Each row is followed by its group and then its class within the group.
[  4   0  -9   1  -7  -5  -5  17  -3  -4  -6  -6 -36  -1   2   9   2   3] -> (54) Nolok
[  0   8  -3   3   1   6   6   4   3  -1   4  -1  -8  -1 -22   3   2   0] -> (59) rur
[ -4   1  -1   4  10   3  -1  10   5  -9 -10   1 -22   1 -38   3  -4   1] -> (54) Nolok
[  0  -6 -20  -2   9   5   9   0  -6 -14  -3  -3  10   1   5  -3   0   0] -> (62) temi
[ -5   2   4   2  22   9   4   9   6 -30  -4  -6   0  -2 -40 -13  -9  -6] -> (63) lis
[ -4   8   8   4  11  -2 -10  22   4 -11  -2   7 -12  -1 -56  14  -7   0] -> (59) rur
[ -2   0  -7  -5   4  -3  15  15   4 -20   7   4  -5   4 -65  17  -8  -6] -> (63) Kikim
[ -1   0 -31   0  14   0  10  11  -3 -34 -13  -6 -27  -5 -25   4   4   5] -> (62) bilof
[ -4   4   8   5  21  -6   5  28   4 -27   1   6   5  -1 -65  15  -3  -7] -> (59) Fekin
[  0   2   6   8  14   0  -9  15  -5 -13 -17   4 -21  -1 -18   9  -6   2] -> (59) rur
[ -6   0   4   8  26   0  -7  12  -5 -11 -18  -2 -14  -4 -15   8  -6  -2] -> (54) sed
[ -1  -1  -5  -7   3   1  12  20   2 -12   4   7  -2   2 -65  15  -5   0] -> (59) Fekin
[ -3   1   3  -4  12   5  21   8   4 -23   4   4   9   1 -62   6  -2 -23] -> (63) Kikim
[ -1   5   6  -7  22   7   6   5  -3  -5  -4   0   6  -1 -31   2   0  -4] -> (63) Kikim
[ -2   1   9   0  17   4   6  -4  -4  -8  -3   0  14   0 -22   0   0  -3] -> (59) Fekin
[  2  -7 -23  -1   5   0   9  36   4 -29  -2   9 -42   2 -45  22   2   0] -> (63) lis
[  4   2   3   3  14  -5   0  24   1 -23  -5   4 -11   1 -45  14  -6  -5] -> (63) lis
[ -1  -1 -12   4   9  -1  -4  17  -4  -8 -15   1 -37   0  -7  13  -3   3] -> (54) sed
[ -3  -3  -8   0  25  -6   6   0   3 -29 -11  -2  18  -1 -52  -4  -2  -2] -> (62) bilof
[  0  -9 -13   1  18  -3   8  29   3 -35  -6   8 -11   0 -65  19  -7  -4] -> (63) Kikim
[-12  -2 -14   3  10   2  -8  17  -1 -12 -15   5 -20  -5 -43   8  -2  -2] -> (54) Nolok
[  1  -3  -7   1  14   2   4  10   0 -13  -9   1 -25  -2 -37   8  -4   2] -> (54) sed

Each row is followed by its group and then its class within the group.
[-4  2 26  1 -9  6 -4  8  0 -3 11  7 -6  8 -6 -8  7  0] -> E timug
[-10   3  16   2   0  18 -11   6   0  17   2  -8  -1   7   0 -16  15 -14] -> V rok
[ 5  2 15  4  7 21 -5  8  3  7 -3 -9 -8  7 -4  1 15 -5] -> C kabit
[  0   1  16   0 -12   1  -5  10   3  -1   8   7   2   3  -1  -9   6   3] -> E gusik
[-8  3 21  2 -3  9 -3  6 -1  3 12  0 -2  5  2 -6  4  6] -> E timug
[-5  1 20  8  0  4 -5  1 -1  3  5  2  0  2  1 -9  8  3] -> E timug
[ -4   0   7   2  -5  12  -5   4  -6  15  11  -2  -2   5   0 -23   9  -1] -> V Luzib
[  7   1   4  -1   4   4  -4   5   2   0   0   7  -3   8 -11  -3  12   1] -> C kabit
[  6  -4  -3   0  -2   7  -2   5  -1  11   1  -1  -2   1  -2 -11   3  -5] -> V rok
[ 7 -2  7  0 11  3 -3  9  2  2 -5 -5 -5  6 -2  4  5  2] -> C kabit
[ -1  -2  20   4   0  -2  -7   2   2   0   6  -9  -3   6  -3 -12   4  -4] -> E timug
[ 4 -3 15 -1 -4  5 -3  3  7 -7 -2  0 -9  5  5  2  4  2] -> C fiva
[  1  -1  27  -3 -11   3  -5   5  -4   2   5   2  -2   7  -5  -9   5  -4] -> E gusik
[  4  -2   5   3 -11  16  -5   6   1  31   8  -4  -5   6  -3 -16   5  -9] -> V rok
[ -3  -1  35   4  -9  13  -5   8   0   5   7  -3  -6   7  -2 -15  12  -4] -> E timug
[-2  1  2 -2  6  1 -2  4  0 -2 -4  4  0  2 -9  5 11  6] -> C kabit
[ -6   5  33   3  -7  12  -9   6  -2   1   4  -6  -4  11   0 -14  16   0] -> E gusik
